Below are the code and all the weights of a small trained network. Each question names an input and a class and asks about switching units off, where a switched-off unit gives its printed mean instead of its output.

import numpy as np


def w(rows, s, z=0):
    codes = np.array(rows[::2]) - 128.0
    scale = np.full(codes.shape[1], s)
    scale[-1] = z or s
    return codes * scale


def f(y):
    return y / 2 * (1 + np.tanh(0.7978845608 * (y + 0.044715 * y**3)))


def log_softmax(a):
    a = a - a.max(-1, keepdims=True)
    return a - np.log(np.exp(a).sum(-1, keepdims=True))


def net(x, mask):
    res = np.array(x, float).reshape(1, 5) / 4 @ E
    y = f(res @ A[0][:, :-1].T + A[0][:, -1])
    res = res + np.where(mask, y, B[0][:, -1]) @ B[0][:, :-1]
    return log_softmax(res[-1] @ U[:, :-1].T + U[:, -1])


A, B = {}, {}
E = w([
[128,127,126],'x0',
[204,253,91],'x1',
[209,115,228],'x2',
[41,216,199],'x3',
[129,126,130],'x4',
],0.0053)
A[0] = w([
[117,125,119,254],'neuron 1',
[114,10,126,146],'neuron 2',
[139,126,144,176],'neuron 3',
[171,182,104,127],'neuron 4',
[111,107,150,72],'neuron 5',
[128,180,65,134],'neuron 6',
[87,127,134,74],'neuron 7',
[46,89,35,154],'neuron 8',
[8,119,209,125],'neuron 9',
[77,187,187,96],'neuron 10',
[143,199,89,118],'neuron 11',
[176,105,229,123],'neuron 12',
[255,95,184,144],'neuron 13',
[210,236,83,75],'neuron 14',
[78,162,181,131],'neuron 15',
[191,78,80,98],'neuron 16',
[48,46,136,96],'neuron 17',
[158,116,161,119],'neuron 18',
[95,56,169,89],'neuron 19',
[181,74,83,145],'neuron 20',
[87,133,28,107],'neuron 21',
[129,80,229,92],'neuron 22',
[104,92,170,139],'neuron 23',
[164,35,83,138],'neuron 24',
[31,159,90,88],'neuron 25',
],0.011,0.0076)
B[0] = w([
[112,228,247,255],'neuron 1',
[216,147,177,214],'neuron 2',
[113,149,154,168],'neuron 3',
[170,110,154,155],'neuron 4',
[141,96,97,114],'neuron 5',
[137,113,161,161],'neuron 6',
[139,97,82,116],'neuron 7',
[54,83,132,210],'neuron 8',
[199,188,115,219],'neuron 9',
[95,147,1,160],'neuron 10',
[179,107,150,156],'neuron 11',
[38,74,80,187],'neuron 12',
[68,115,141,212],'neuron 13',
[238,71,187,183],'neuron 14',
[111,169,77,168],'neuron 15',
[121,170,27,151],'neuron 16',
[200,62,169,182],'neuron 17',
[107,112,113,136],'neuron 18',
[192,93,154,159],'neuron 19',
[106,180,84,174],'neuron 20',
[39,89,94,162],'neuron 21',
[103,75,134,171],'neuron 22',
[146,130,161,163],'neuron 23',
[140,187,78,188],'neuron 24',
[110,97,109,160],'neuron 25',
],0.023,0.0063)
U = w([
[208,93,127,181],'0',
[163,239,16,152],'1',
[85,190,171,185],'2',
[33,74,161,155],'3',
[103,195,151,204],'4',
[110,135,92,1],'5',
[116,31,2,17],'6',
],0.0083,0.0035)

Each question gives the input, the list of numbers given to net, and the class t.
The units are the neurons (one row each of A and B). Each row of codes is followed by its name. A weight is (code - 128) times the scale printed after its matrix; where a second scale follows, it is the last column's (A, B and U).
mask holds one flag per neuron, in row order. A switched-off neuron (its flag False) gives its mean, the last column of its row in B, instead of its output. The means were averaged over made-up inputs and are rounded, as every weight is.
A unit's drop is (log p(t) with every unit on - log p(t) with that unit switched off) / (log p(t) with every unit on - log p(t) with every unit switched off).
The circuit of an input: a set's keep is (log p(t) with only the set's units on - log p(t) with every unit switched off) / (log p(t) with every unit on - log p(t) with every unit switched off). Starting from the 12 units with the biggest drops (on a tie, the unit counted first), units are removed one at a time, each time the one whose removal leaves the highest keep (on an exact tie, the one counted first), for as long as the keep stays at least 0.8.
units of the circuit, in order: the units of the circuit, biggest drop first
most important unit: the unit with the biggest drop
k most important neurons: the k neurons with the biggest drops, biggest first
drop when u is switched off: that unit's drop, to one decimal
input [5,-2,7,7,3], class 1: most important unit : neuron 9
input [0,1,5,-2,-4], class 3: 4 most important neurons : [neuron 9; neuron 13; neuron 12; neuron 2]
input [1,5,-7,6,-3], class 3: 3 most important neurons : [neuron 21; neuron 25; neuron 2]
input [-7,-8,-6,2,-3], class 0: 3 most important neurons : [neuron 17; neuron 9; neuron 2]
input [3,-7,-1,5,-7], class 0: units of the circuit, in order : [neuron 17; neuron 9]
input [6,4,8,-3,5], class 3: units of the circuit, in order : [neuron 13; neuron 12]
input [2,-5,-2,-1,-4], class 0: 3 most important neurons : [neuron 17; neuron 2; neuron 13]
input [4,0,7,-8,0], class 1: 2 most important neurons : [neuron 16; neuron 24]
input [-1,-3,-7,-4,-2], class 3: 3 most important neurons : [neuron 8; neuron 21; neuron 9]
input [4,0,1,4,-4], class 1: 2 most important neurons : [neuron 8; neuron 13]
input [-4,-2,8,-5,1], class 3: 3 most important neurons : [neuron 12; neuron 13; neuron 9]
input [6,1,6,-7,-2], class 1: 3 most important neurons : [neuron 16; neuron 24; neuron 20]
input [4,0,-8,-6,6], class 3: 2 most important neurons : [neuron 8; neuron 21]
input [-2,3,-7,8,-5], class 1: most important unit : neuron 10
input [1,0,5,-5,2], class 1: 4 most important neurons : [neuron 16; neuron 24; neuron 8; neuron 20]
input [3,5,-8,-3,-4], class 3: 2 most important neurons : [neuron 21; neuron 8]
input [6,-8,7,0,2], class 0: 2 most important neurons : [neuron 2; neuron 19]
input [2,7,6,0,5], class 0: 3 most important neurons : [neuron 14; neuron 8; neuron 4]
input [-3,-6,3,0,4], class 0: drop when neuron 19 is switched off : 0.2
input [3,-2,7,-1,-7], class 3: most important unit : neuron 12
input [-4,-2,5,-1,-2], class 3: drop when neuron 12 is switched off : 0.6
input [-2,4,-1,-7,4], class 1: drop when neuron 16 is switched off : 0.5
input [-3,5,-3,-1,2], class 0: drop when neuron 1 is switched off : 0.0
